The symbols move the elements like this.
Z531 ρ Z995
Z531 δ Z363
Z531 θ Z516
Z125 π Z689
Z125 β Z423
Z125 ρ Z93
Z125 δ Z798
Z125 φ Z115
Z125 ξ Z571
Z125 τ Z287
Z125 θ Z166
Z532 δ Z130
Z532 ξ Z855
Z532 τ Z76
Z10 β Z516
Z10 ρ Z332
Z10 δ Z952
Z909 ρ Z335
Z909 φ Z363
Z909 θ Z746
Z165 π Z695
Z165 β Z141
Z165 ρ Z514
Z165 δ Z320
Z165 φ Z617
Z165 ξ Z378
Z165 τ Z889
Z165 θ Z659
Z32 β Z995
Z32 δ Z244
Z32 θ Z332
Z237 π Z617
Z237 β Z571
Z237 ρ Z429
Z237 δ Z565
Z237 φ Z695
Z237 ξ Z423
Z237 τ Z623
Z237 θ Z286
Z348 ρ Z130
Z348 ξ Z230
Z348 τ Z214
Z461 β Z230
Z461 ρ Z276
Z461 τ Z952
Z898 ρ Z869
Z898 φ Z230
Z898 τ Z746
Z233 β Z257
Z233 ξ Z244
Z233 θ Z248
Z423 π Z248
Z423 β Z125
Z423 ξ Z237
Z429 π Z952
Z429 β Z864
Z429 ρ Z237
Z93 π Z214
Z93 ρ Z125
Z93 ξ Z864
Z22 ρ Z404
Z22 δ Z746
Z22 φ Z516
Z117 π Z995
Z117 δ Z304
Z117 θ Z21
Z495 β Z855
Z495 δ Z276
Z495 τ Z332
Z332 π Z565
Z332 β Z321
Z332 ρ Z10
Z332 δ Z617
Z332 φ Z320
Z332 ξ Z111
Z332 τ Z495
Z332 θ Z32
Z378 β Z150
Z378 φ Z248
Z378 ξ Z165
Z376 ρ Z76
Z376 δ Z214
Z376 ξ Z516
Z506 π Z335
Z506 φ Z304
Z506 θ Z343
Z998 π Z396
Z998 τ Z304
Z998 θ Z200
Z230 π Z512
Z230 β Z461
Z230 ρ Z293
Z230 δ Z528
Z230 φ Z898
Z230 ξ Z348
Z230 τ Z274
Z230 θ Z77
Z832 φ Z130
Z832 ξ Z869
Z832 τ Z150
Z248 π Z423
Z248 β Z689
Z248 ρ Z197
Z248 δ Z111
Z248 φ Z378
Z248 ξ Z617
Z248 τ Z96
Z248 θ Z233
Z96 β Z130
Z96 ξ Z276
Z96 τ Z248
Z78 π Z363
Z78 ρ Z304
Z78 θ Z864
Z304 π Z935
Z304 β Z286
Z304 ρ Z78
Z304 δ Z117
Z304 φ Z506
Z304 ξ Z166
Z304 τ Z998
Z304 θ Z571
Z296 π Z404
Z296 δ Z343
Z296 φ Z21
Z257 π Z166
Z257 β Z233
Z257 ρ Z610
Z257 δ Z452
Z257 φ Z792
Z257 ξ Z935
Z257 τ Z411
Z257 θ Z689
Z514 β Z746
Z514 ρ Z165
Z514 φ Z952
Z111 β Z76
Z111 δ Z248
Z111 ξ Z332
Z141 π Z343
Z141 β Z165
Z141 ρ Z746
Z141 δ Z404
Z141 φ Z925
Z141 ξ Z150
Z141 τ Z869
Z141 θ Z335
Z516 π Z708
Z516 β Z10
Z516 ρ Z321
Z516 δ Z274
Z516 φ Z22
Z516 ξ Z376
Z516 τ Z528
Z516 θ Z531
Z481 ρ Z150
Z481 φ Z214
Z481 ξ Z746
Z166 π Z257
Z166 ξ Z304
Z166 θ Z125
Z995 π Z117
Z995 β Z32
Z995 ρ Z531
Z995 δ Z935
Z995 φ Z905
Z995 ξ Z452
Z995 τ Z430
Z995 θ Z321
Z792 φ Z257
Z792 ξ Z335
Z792 θ Z150
Z430 δ Z396
Z430 τ Z995
Z430 θ Z855
Z928 δ Z869
Z928 φ Z855
Z928 τ Z404
Z889 β Z869
Z889 φ Z276
Z889 τ Z165
Z21 π Z321
Z21 β Z565
Z21 ρ Z708
Z21 δ Z571
Z21 φ Z296
Z21 ξ Z798
Z21 τ Z694
Z21 θ Z117
Z276 π Z623
Z276 β Z293
Z276 ρ Z461
Z276 δ Z495
Z276 φ Z889
Z276 ξ Z96
Z276 τ Z617
Z276 θ Z707
Z214 π Z93
Z214 β Z197
Z214 ρ Z689
Z214 δ Z376
Z214 φ Z481
Z214 ξ Z274
Z214 τ Z348
Z214 θ Z610
Z320 β Z404
Z320 δ Z165
Z320 φ Z332
Z200 π Z293
Z200 β Z623
Z200 ρ Z512
Z200 δ Z694
Z200 φ Z362
Z200 ξ Z287
Z200 τ Z571
Z200 θ Z998
Z869 π Z362
Z869 β Z889
Z869 ρ Z898
Z869 δ Z928
Z869 φ Z293
Z869 ξ Z832
Z869 τ Z141
Z869 θ Z383
Z274 π Z864
Z274 β Z952
Z274 ρ Z925
Z274 δ Z516
Z274 φ Z746
Z274 ξ Z214
Z274 τ Z230
Z274 θ Z363
Z935 π Z304
Z935 β Z244
Z935 ρ Z363
Z935 δ Z995
Z935 φ Z335
Z935 ξ Z257
Z935 τ Z396
Z935 θ Z925
Z452 δ Z257
Z452 ξ Z995
Z452 θ Z76
Z659 β Z335
Z659 φ Z244
Z659 θ Z165
Z153 π Z746
Z153 ρ Z343
Z153 φ Z864
Z287 π Z130
Z287 ξ Z200
Z287 τ Z125
Z404 π Z296
Z404 β Z320
Z404 ρ Z22
Z404 δ Z141
Z404 φ Z321
Z404 ξ Z58
Z404 τ Z928
Z404 θ Z905
Z363 π Z78
Z363 β Z80
Z363 ρ Z935
Z363 δ Z531
Z363 φ Z909
Z363 ξ Z610
Z363 τ Z77
Z363 θ Z274
Z746 π Z153
Z746 β Z514
Z746 ρ Z141
Z746 δ Z22
Z746 φ Z274
Z746 ξ Z481
Z746 τ Z898
Z746 θ Z909
Z286 π Z244
Z286 β Z304
Z286 θ Z237
Z76 π Z798
Z76 β Z111
Z76 ρ Z376
Z76 δ Z689
Z76 φ Z58
Z76 ξ Z321
Z76 τ Z532
Z76 θ Z452
Z130 π Z287
Z130 β Z96
Z130 ρ Z348
Z130 δ Z532
Z130 φ Z832
Z130 ξ Z293
Z130 τ Z689
Z130 θ Z411
Z335 π Z506
Z335 β Z659
Z335 ρ Z909
Z335 δ Z905
Z335 φ Z935
Z335 ξ Z792
Z335 τ Z383
Z335 θ Z141
Z512 π Z230
Z512 ρ Z200
Z512 τ Z864
Z905 δ Z335
Z905 φ Z995
Z905 θ Z404
Z115 π Z150
Z115 φ Z125
Z115 ξ Z343
Z925 π Z571
Z925 β Z617
Z925 ρ Z274
Z925 δ Z321
Z925 φ Z141
Z925 ξ Z689
Z925 τ Z293
Z925 θ Z935
Z244 π Z286
Z244 β Z935
Z244 ρ Z80
Z244 δ Z32
Z244 φ Z659
Z244 ξ Z233
Z244 τ Z707
Z244 θ Z617
Z362 π Z869
Z362 φ Z200
Z362 τ Z343
Z952 π Z429
Z952 β Z274
Z952 ρ Z617
Z952 δ Z10
Z952 φ Z514
Z952 ξ Z197
Z952 τ Z461
Z952 θ Z80
Z798 π Z76
Z798 δ Z125
Z798 ξ Z21
Z708 π Z516
Z708 ρ Z21
Z708 δ Z864
Z80 β Z363
Z80 ρ Z244
Z80 θ Z952
Z396 π Z998
Z396 β Z707
Z396 ρ Z77
Z396 δ Z430
Z396 φ Z383
Z396 ξ Z411
Z396 τ Z935
Z396 θ Z293
Z617 π Z237
Z617 β Z925
Z617 ρ Z952
Z617 δ Z332
Z617 φ Z165
Z617 ξ Z248
Z617 τ Z276
Z617 θ Z244
Z77 ρ Z396
Z77 τ Z363
Z77 θ Z230
Z695 π Z165
Z695 β Z343
Z695 φ Z237
Z864 π Z274
Z864 β Z429
Z864 ρ Z571
Z864 δ Z708
Z864 φ Z153
Z864 ξ Z93
Z864 τ Z512
Z864 θ Z78
Z707 β Z396
Z707 τ Z244
Z707 θ Z276
Z528 ρ Z855
Z528 δ Z230
Z528 τ Z516
Z343 π Z141
Z343 β Z695
Z343 ρ Z153
Z343 δ Z296
Z343 φ Z571
Z343 ξ Z115
Z343 τ Z362
Z343 θ Z506
Z383 φ Z396
Z383 τ Z335
Z383 θ Z869
Z58 δ Z150
Z58 φ Z76
Z58 ξ Z404
Z571 π Z925
Z571 β Z237
Z571 ρ Z864
Z571 δ Z21
Z571 φ Z343
Z571 ξ Z125
Z571 τ Z200
Z571 θ Z304
Z197 β Z214
Z197 ρ Z248
Z197 ξ Z952
Z694 π Z855
Z694 δ Z200
Z694 τ Z21
Z610 ρ Z257
Z610 ξ Z363
Z610 θ Z214
Z411 ξ Z396
Z411 τ Z257
Z411 θ Z130
Z150 π Z115
Z150 β Z378
Z150 ρ Z481
Z150 δ Z58
Z150 φ Z689
Z150 ξ Z141
Z150 τ Z832
Z150 θ Z792
Z321 π Z21
Z321 β Z332
Z321 ρ Z516
Z321 δ Z925
Z321 φ Z404
Z321 ξ Z76
Z321 τ Z855
Z321 θ Z995
Z855 π Z694
Z855 β Z495
Z855 ρ Z528
Z855 δ Z293
Z855 φ Z928
Z855 ξ Z532
Z855 τ Z321
Z855 θ Z430
Z689 π Z125
Z689 β Z248
Z689 ρ Z214
Z689 δ Z76
Z689 φ Z150
Z689 ξ Z925
Z689 τ Z130
Z689 θ Z257
Z565 π Z332
Z565 β Z21
Z565 δ Z237
Z623 π Z276
Z623 β Z200
Z623 τ Z237
Z293 π Z200
Z293 β Z276
Z293 ρ Z230
Z293 δ Z855
Z293 φ Z869
Z293 ξ Z130
Z293 τ Z925
Z293 θ Z396

In the rows, 61 stands for zero.

The rows follow the links: the fewer symbols apart two elements are, the more alike their rows tend to be.

Row, then element:
62 52 77 52 57 55 48 52 59 38 67 64 63 63 64 44 53 53 48 37 37 54 66 73 52 56 56 44 43 81 71 84 104 79 71 78 66 63 38 44 79 69 46 67 91 70 57 56 33 97 80 56 67 68 30 79 78 36 39 30 65 57 58 65 86 89 40
element: Z117
45 63 35 64 64 69 43 59 69 74 64 69 44 71 75 56 37 41 60 77 76 81 67 57 82 74 36 80 53 47 53 28 41 46 42 57 39 72 92 86 43 74 63 41 49 47 79 92 63 58 66 73 60 68 67 33 45 70 67 81 75 66 70 53 40 29 75
element: Z898
79 72 66 59 41 59 53 54 41 43 41 48 47 46 52 77 92 56 68 68 80 75 67 46 47 50 45 59 99 56 45 49 50 55 48 69 80 53 76 69 59 78 58 76 51 80 63 77 68 21 33 46 50 67 100 70 71 85 74 58 57 79 56 74 24 52 56
element: Z952
52 46 48 53 58 68 73 75 87 58 66 60 39 75 38 55 30 60 50 43 58 26 65 85 64 52 85 73 40 62 55 77 41 50 56 57 65 61 44 47 55 42 64 46 84 65 42 10 78 69 65 68 60 48 68 54 56 77 63 55 73 61 64 33 74 79 81
element: Z58
66 63 73 56 58 68 53 44 48 52 42 50 62 46 44 68 78 57 56 52 79 79 76 25 40 58 21 59 99 81 55 76 72 65 63 84 77 56 85 61 60 80 40 85 67 73 68 83 54 42 48 40 46 83 72 80 55 80 52 56 70 76 57 69 46 50 45
element: Z429
40 61 67 73 81 60 41 46 52 64 54 47 71 56 65 69 41 56 53 58 60 89 59 27 68 72 21 63 67 62 73 59 59 52 57 79 38 83 104 65 63 92 58 48 63 39 79 113 31 71 85 63 54 75 43 47 53 55 57 71 68 63 65 77 49 31 50
element: Z512
43 54 34 54 75 82 55 84 70 68 55 77 55 72 67 41 14 46 56 73 58 53 39 81 69 73 72 87 13 38 66 51 40 54 37 44 22 48 77 66 44 53 79 34 58 54 55 64 55 81 69 76 87 56 54 51 62 66 44 67 51 63 51 62 72 76 66
element: Z928
61 48 67 57 56 76 88 71 76 81 65 73 66 72 37 68 75 68 88 64 92 48 73 64 58 76 89 68 80 79 44 80 40 64 64 50 81 64 48 66 44 33 63 79 38 75 56 26 96 42 33 45 62 50 85 70 42 87 57 67 53 55 47 58 67 69 80
element: Z378
43 67 54 58 67 37 73 76 58 77 43 57 67 71 75 61 58 66 85 84 42 70 40 74 65 79 82 50 36 44 71 45 46 66 70 39 43 52 56 69 66 33 72 44 35 36 67 69 66 77 77 71 72 70 33 39 37 36 74 92 74 37 71 49 57 72 63
element: Z411
65 60 35 66 54 72 65 75 75 58 79 62 41 71 62 37 39 48 47 55 64 24 66 85 79 40 76 73 29 43 58 73 66 57 54 57 56 55 48 47 50 54 69 42 93 76 44 22 68 68 50 64 68 38 80 64 80 75 53 31 45 74 51 54 84 74 79
element: Z404
57 35 88 61 57 60 78 54 83 70 82 59 94 90 53 71 34 65 53 31 66 46 74 57 78 56 47 58 72 81 61 110 72 61 74 70 70 69 60 41 62 43 49 54 84 59 54 43 72 69 71 56 59 65 45 58 36 55 55 60 58 53 51 47 78 46 83
element: Z115
49 58 45 69 79 85 74 63 70 82 61 81 74 66 57 57 66 56 92 75 81 77 36 68 70 97 82 93 55 56 59 50 33 65 54 35 44 50 83 75 37 48 72 69 18 58 71 74 80 57 40 60 67 54 70 58 38 80 35 74 45 61 40 80 66 58 64
element: Z889
78 68 59 58 38 44 59 65 74 64 97 75 48 83 97 44 70 49 70 62 57 57 73 92 104 46 62 69 50 39 58 59 81 79 67 48 65 41 25 60 48 42 66 67 74 80 51 32 92 65 55 56 81 55 71 60 62 37 51 55 59 57 68 57 69 53 88
element: Z335
49 59 65 68 87 71 72 42 51 69 47 62 107 54 54 60 68 59 72 66 63 85 32 52 50 95 59 70 71 76 74 88 59 74 67 57 53 62 88 68 49 61 52 82 24 50 71 98 53 68 63 46 59 66 37 69 45 60 36 72 38 55 39 95 75 70 34
element: Z623
61 57 58 49 44 46 68 76 74 53 59 58 37 53 50 60 66 73 68 50 32 29 62 79 53 52 101 43 42 62 61 58 72 69 62 61 70 54 18 60 79 43 70 53 77 57 42 27 66 84 76 81 63 66 42 59 74 45 74 68 83 41 78 32 68 92 63
element: Z452

Each walk starts at a row. The symbols on each line, taken left to right, move it on to the next element.
Each answer is a row, close to the row of the element it stands for.
62 60 81 65 58 45 46 43 55 55 80 65 48 52 78 64 61 54 47 41 54 83 85 44 60 49 25 31 78 81 64 63 93 65 68 90 72 75 52 60 69 92 43 73 90 64 70 90 39 67 79 50 52 77 54 66 66 46 67 52 77 57 80 61 57 37 49
π π π θ δ θ θ: 72 78 35 72 60 67 48 68 48 52 59 52 23 39 54 55 57 59 34 50 64 44 78 52 54 40 57 46 56 47 50 33 52 42 41 79 67 67 57 62 75 95 69 51 105 63 56 51 32 44 67 72 50 47 90 52 105 78 78 50 57 85 70 48 44 50 61
τ τ π δ π: 68 77 62 73 61 55 53 60 56 69 80 46 35 58 64 75 63 61 42 56 67 73 97 45 57 37 35 64 75 50 50 18 46 44 46 75 70 71 50 70 78 94 49 55 84 42 73 68 54 38 55 79 49 57 82 57 66 56 83 60 72 73 74 44 30 17 52
38 37 65 60 74 75 59 49 65 71 72 64 99 90 66 54 22 47 56 52 67 80 35 59 88 75 34 75 56 61 88 96 60 61 56 45 34 69 93 63 44 47 58 50 56 47 64 91 53 83 78 56 70 64 37 54 35 42 43 65 52 51 46 76 84 44 62
π δ τ φ φ φ π β: 63 50 73 60 71 88 59 50 63 46 54 66 81 48 33 49 80 56 51 41 68 44 60 53 23 65 67 67 68 90 62 92 86 65 71 67 69 63 68 50 59 72 54 89 66 73 55 54 40 81 57 49 52 59 57 85 76 79 35 37 43 74 38 77 86 93 32
β ξ ξ δ τ ξ: 42 49 75 56 80 52 72 58 52 70 47 44 108 73 57 64 37 69 61 58 55 70 32 47 66 83 62 63 55 72 86 97 56 65 79 60 44 71 79 58 58 48 60 45 46 31 65 80 48 78 84 69 58 74 21 41 38 37 61 81 53 46 54 58 64 43 63
71 68 50 67 49 65 46 64 68 66 85 66 33 62 79 61 38 54 51 51 77 66 86 54 90 38 33 71 72 39 42 39 52 46 51 75 70 73 65 61 57 74 57 52 80 72 62 63 72 40 55 55 59 48 101 47 61 77 74 56 57 78 75 50 39 19 84
β β β β ρ τ φ: 50 67 52 66 79 64 64 59 46 72 57 60 77 71 78 52 35 64 60 96 47 70 31 70 71 75 74 82 44 31 78 33 33 53 53 40 36 52 64 67 67 48 73 30 35 17 73 78 60 67 58 86 74 63 40 50 48 25 60 70 54 60 55 66 55 47 47
δ θ τ φ θ φ δ φ: 71 54 64 53 48 68 74 61 82 68 105 71 62 87 74 45 35 41 56 68 83 47 76 77 86 36 65 90 59 41 60 58 60 65 73 47 70 49 36 60 55 41 60 55 73 57 54 29 82 52 35 66 75 56 78 61 43 44 49 35 52 59 55 41 68 36 81
59 87 35 75 67 52 43 61 46 69 53 55 47 57 78 65 57 57 62 71 55 81 54 45 79 66 43 56 60 35 64 37 36 42 42 58 38 67 91 80 61 82 71 44 53 44 84 92 51 45 67 80 59 58 70 38 65 63 81 81 61 70 70 65 35 25 63
φ τ π φ φ ρ ρ: 49 49 69 56 54 67 53 42 70 63 85 64 52 82 62 64 44 42 37 30 72 79 94 34 74 42 12 59 80 76 55 81 75 58 68 87 70 79 81 66 51 90 45 66 97 69 71 75 55 60 71 51 47 59 71 58 61 64 60 53 68 70 60 50 56 16 68
ρ ξ π β β τ: 33 51 45 55 75 57 73 72 70 80 49 55 65 88 65 60 33 59 73 72 65 56 41 72 81 89 72 83 44 46 70 63 30 60 61 43 37 61 79 70 46 33 71 28 41 35 59 61 78 63 71 75 79 59 45 31 30 57 75 84 70 51 60 50 66 47 86
44 54 64 61 83 79 52 52 53 55 42 64 83 58 63 44 27 49 43 59 49 66 29 63 49 77 56 65 40 66 76 81 65 63 58 59 31 64 79 53 63 65 64 53 69 50 64 86 27 100 87 69 67 63 27 53 67 45 38 56 50 63 48 71 79 77 35
τ φ φ δ δ δ ξ ξ: 63 54 98 61 66 63 67 41 59 57 88 55 108 73 64 62 46 54 35 41 60 63 68 55 62 45 53 63 85 67 84 91 88 74 83 72 69 60 43 40 71 62 45 66 75 45 52 62 45 75 58 61 60 59 33 82 52 33 51 29 40 59 51 63 80 40 41
φ φ π θ δ φ θ ρ: 58 56 34 60 56 78 49 61 76 56 71 65 9 60 50 55 31 46 37 36 70 59 90 61 63 51 48 71 44 56 38 40 63 47 42 75 64 69 59 60 57 96 58 48 96 63 55 48 49 60 66 66 61 59 82 55 76 81 61 55 79 71 70 41 54 54 79
51 76 51 60 62 53 41 59 41 69 47 65 45 55 80 72 58 48 75 79 52 92 62 55 73 74 39 56 49 44 63 6 51 56 53 57 42 73 69 86 72 80 66 47 52 42 79 102 53 68 83 73 63 76 56 41 58 49 69 87 91 57 84 66 33 44 58
θ τ δ δ δ θ: 68 71 46 59 46 49 34 62 63 49 62 67 2 44 61 63 66 61 46 48 45 58 93 60 47 45 55 45 54 54 49 18 70 54 50 76 66 71 45 67 80 92 65 62 91 66 65 60 49 58 80 68 56 70 75 53 89 64 73 58 98 72 86 50 46 76 59
ρ ξ ξ β θ ρ: 74 68 52 52 52 83 53 57 46 41 36 62 33 39 32 63 79 56 63 61 68 61 65 34 29 58 48 67 74 70 38 40 45 46 45 71 72 52 68 71 60 80 59 74 62 67 60 61 54 37 49 50 44 75 90 77 82 98 55 59 72 79 57 63 37 69 50
62 64 57 51 34 45 48 68 71 64 94 74 15 68 77 64 64 47 60 54 57 79 105 58 85 53 27 55 68 55 46 24 72 57 49 60 66 73 50 72 63 83 58 72 77 78 70 60 81 50 64 53 60 67 89 52 61 68 63 62 97 61 79 44 47 32 82
φ τ τ β β θ φ β: 68 58 58 50 43 80 66 62 59 56 62 70 39 63 58 68 72 47 64 63 96 71 69 43 50 53 39 78 91 62 34 38 48 54 47 62 71 55 79 75 45 68 45 72 58 80 66 69 81 31 36 35 61 72 96 71 57 101 66 50 72 73 60 64 39 49 62
β φ β θ β ξ: 64 66 73 58 50 30 57 64 55 63 64 54 23 56 63 75 74 68 70 55 47 69 100 57 57 49 55 34 68 60 41 32 60 56 66 75 75 78 42 70 79 73 57 55 73 61 74 53 72 45 79 70 53 66 71 39 59 50 96 86 104 60 91 34 36 44 67
51 59 54 64 80 64 81 64 58 71 37 53 77 49 48 76 75 75 90 91 67 65 38 60 46 100 93 71 66 62 67 68 17 59 62 41 50 56 81 65 58 37 72 65 10 40 77 67 71 53 54 57 64 61 58 61 41 74 59 84 61 58 44 74 57 78 60
ξ τ ρ ξ β β: 65 64 64 56 50 60 71 58 56 53 41 53 44 44 36 89 85 66 65 64 87 67 73 37 39 61 53 50 92 73 39 47 32 51 59 68 85 57 77 75 67 65 49 70 42 61 67 56 84 19 44 42 45 77 84 64 61 91 89 77 78 73 61 49 32 55 70
ξ φ φ β τ ξ: 48 67 52 70 68 49 63 74 51 78 41 43 45 53 54 78 48 72 60 72 54 70 64 42 70 79 50 50 58 52 62 44 22 46 55 63 42 69 82 84 72 69 60 32 48 32 72 85 61 46 80 68 57 66 50 33 48 59 92 89 78 63 74 44 28 32 70
64 55 62 72 62 72 56 58 59 47 61 49 81 57 54 45 43 61 27 37 48 40 49 66 61 43 63 49 61 67 70 100 89 66 73 78 53 65 57 35 73 70 57 63 96 65 49 50 31 81 62 74 54 45 49 73 82 60 45 30 32 70 51 75 84 81 49
ξ ξ φ φ ρ ρ ξ ξ φ: 52 42 67 56 63 78 52 54 83 52 77 70 65 74 49 43 30 44 33 32 59 43 70 68 59 40 47 72 46 76 63 95 85 67 60 74 54 72 60 42 57 62 56 57 102 70 50 45 44 83 74 56 67 61 48 71 69 68 35 36 53 65 37 56 97 66 59
δ π τ φ φ φ ρ ρ π: 45 58 70 69 76 67 56 50 51 63 49 48 115 66 80 53 46 58 55 74 58 77 31 57 77 68 47 66 52 52 83 88 64 73 76 57 35 64 86 53 56 56 64 55 52 41 68 90 37 75 74 60 73 60 30 47 50 35 54 67 36 60 47 86 72 55 51
